Here is a tiny trained network, its code and every weight. The questions are about switching its units off for an input and a target symbol, where a switched-off unit gives its printed mean instead of its output.

import numpy as np


def w(rows, s, z=0):
    codes = np.array(rows[::2]) - 128.0
    scale = np.full(codes.shape[1], s)
    scale[-1] = z or s
    return codes * scale


def norm(h):
    return h / np.sqrt((h * h).mean(-1, keepdims=True) + 1e-5)


def f(y):
    return np.maximum(y, 0)


def softmax(a):
    e = np.exp(a - a.max(-1, keepdims=True))
    return e / e.sum(-1, keepdims=True)


def log_softmax(a):
    a = a - a.max(-1, keepdims=True)
    return a - np.log(np.exp(a).sum(-1, keepdims=True))


def net(x, mask):
    ids = ['αβημπστψ'.index(c) for c in x.split()]
    T = len(ids)
    res = E[ids] + P[:T]
    r = norm(res)
    for j in range(2):
        rows = slice(2 * j, 2 * j + 2)
        q, k, v = (r @ M[0][rows].T for M in (Q, K, V))
        z = softmax(np.where(np.tri(T) > 0, q @ k.T / 2**0.5, -1e9)) @ v
        o = O[0][rows]
        res = res + np.where(mask[j], z, o[:, -1]) @ o[:, :-1]
    y = f(norm(res) @ A[0][:, :-1].T + A[0][:, -1])
    res = res + np.where(mask[2:10], y, B[0][:, -1]) @ B[0][:, :-1]
    return log_softmax(norm(res)[-1] @ U[:, :-1].T + U[:, -1])


Q, K, V, O, A, B = {}, {}, {}, {}, {}, {}
E = w([
[188,154,85,195,95],'α',
[171,7,107,112,108],'β',
[134,148,127,145,123],'η',
[137,106,94,232,103],'μ',
[52,137,36,138,160],'π',
[199,192,59,179,204],'σ',
[129,243,154,147,110],'τ',
[219,115,243,149,27],'ψ',
],0.017)
P = w([
[106,163,65,101,191],'0',
[140,247,126,127,23],'1',
[71,157,115,137,95],'2',
[46,153,191,124,3],'3',
[64,171,59,143,132],'4',
[32,113,195,173,26],'5',
[57,145,132,110,16],'6',
],0.0067)
Q[0] = w([
[152,89,171,151,108],'h0',
[2,151,88,94,172],'h0',
[150,99,176,35,229],'h1',
[159,108,166,68,154],'h1',
],0.0093)
K[0] = w([
[148,146,115,127,186],'h0',
[146,148,120,137,125],'h0',
[107,174,183,169,86],'h1',
[105,170,132,252,112],'h1',
],0.013)
V[0] = w([
[162,150,232,144,92],'h0',
[166,169,160,192,140],'h0',
[161,5,121,164,74],'h1',
[157,127,150,27,151],'h1',
],0.011)
O[0] = w([
[170,127,93,80,197,75],'h0',
[247,93,162,183,175,216],'h0',
[146,91,30,121,27,13],'h1',
[176,169,132,102,78,2],'h1',
],0.011,0.0052)
A[0] = w([
[138,86,49,62,168,253],'n0',
[61,150,83,73,180,231],'n1',
[176,178,143,181,210,17],'n2',
[239,171,228,189,89,160],'n3',
[141,89,110,173,156,29],'n4',
[236,37,162,16,2,248],'n5',
[95,142,211,49,175,111],'n6',
[145,32,190,62,79,28],'n7',
],0.009,0.0053)
B[0] = w([
[103,106,190,85,47,178],'n0',
[51,150,182,91,51,198],'n1',
[150,146,105,117,142,205],'n2',
[137,46,55,53,161,255],'n3',
[94,94,98,210,172,138],'n4',
[137,123,110,46,105,199],'n5',
[90,94,144,77,106,171],'n6',
[95,205,2,111,89,139],'n7',
],0.012,0.0079)
U = w([
[143,84,74,178,125,40],'α',
[139,167,103,158,1,205],'β',
[126,91,208,116,140,177],'η',
[146,103,142,246,74,236],'μ',
[40,174,181,191,61,243],'π',
[179,175,159,163,132,170],'σ',
[160,158,195,105,132,166],'τ',
[215,119,159,97,67,4],'ψ',
],0.0093,0.0021)

Each question gives the input, a string of symbols that net reads in full, and the target symbol t.
The units are the heads (2 rows each of Q, K, V and O) and the neurons (one row each of A and B). Each row of codes is followed by its name. A weight is (code - 128) times the scale printed after its matrix; where a second scale follows, it is the last column's (O, A, B and U).
mask holds one flag per unit, heads first, then neurons. A switched-off unit (its flag False) gives its mean, the last column of its rows in O or B, instead of its output. The means were averaged over made-up inputs and are rounded, as every weight is.
A unit's drop is (log p(t) with every unit on - log p(t) with that unit switched off) / (log p(t) with every unit on - log p(t) with every unit switched off).
The circuit of an input: a set's keep is (log p(t) with only the set's units on - log p(t) with every unit switched off) / (log p(t) with every unit on - log p(t) with every unit switched off). Starting from all 10 units, units are removed one at a time, each time the one whose removal leaves the highest keep (on an exact tie, the one counted first), for as long as the keep stays at least 0.8.
units of the circuit, in order: the units of the circuit, biggest drop first
most important unit: the unit with the biggest drop
k most important neurons: the k neurons with the biggest drops, biggest first
heads that matter: for each layer, one digit per head in row order, 1 if its drop is at least 0.15 and else 0, layers parted by /
drop when u is switched off: that unit's drop, to one decimal
input α η η, target α: units of the circuit, in order : (h0; h1; n4)
input μ τ π, target π: most important unit : n3
input μ α α, target μ: units of the circuit, in order : (h1; n5; n3)
input ψ α η, target ψ: units of the circuit, in order : (h1; h0)
input τ τ σ α η μ τ, target η: units of the circuit, in order : (h1; n3)
input α σ τ μ, target α: heads that matter : 10
input π π η α β, target π: units of the circuit, in order : (h0; n3)
input α ψ α σ μ η, target α: heads that matter : 10
input μ ψ η α π β ψ, target β: units of the circuit, in order : (h1; n7)
input η η α τ, target η: 2 most important neurons : (n3; n6)
input α ψ π ψ π π α, target α: 2 most important neurons : (n1; n3)
input η α β β π α μ, target β: drop when h1 is switched off : 1.5
input π μ π π σ π σ, target π: drop when h0 is switched off : 0.9
input β α π β σ τ, target β: drop when h1 is switched off : 1.2
input β β σ η μ, target β: drop when h1 is switched off : 1.2
input π τ τ ψ η β, target β: most important unit : n7
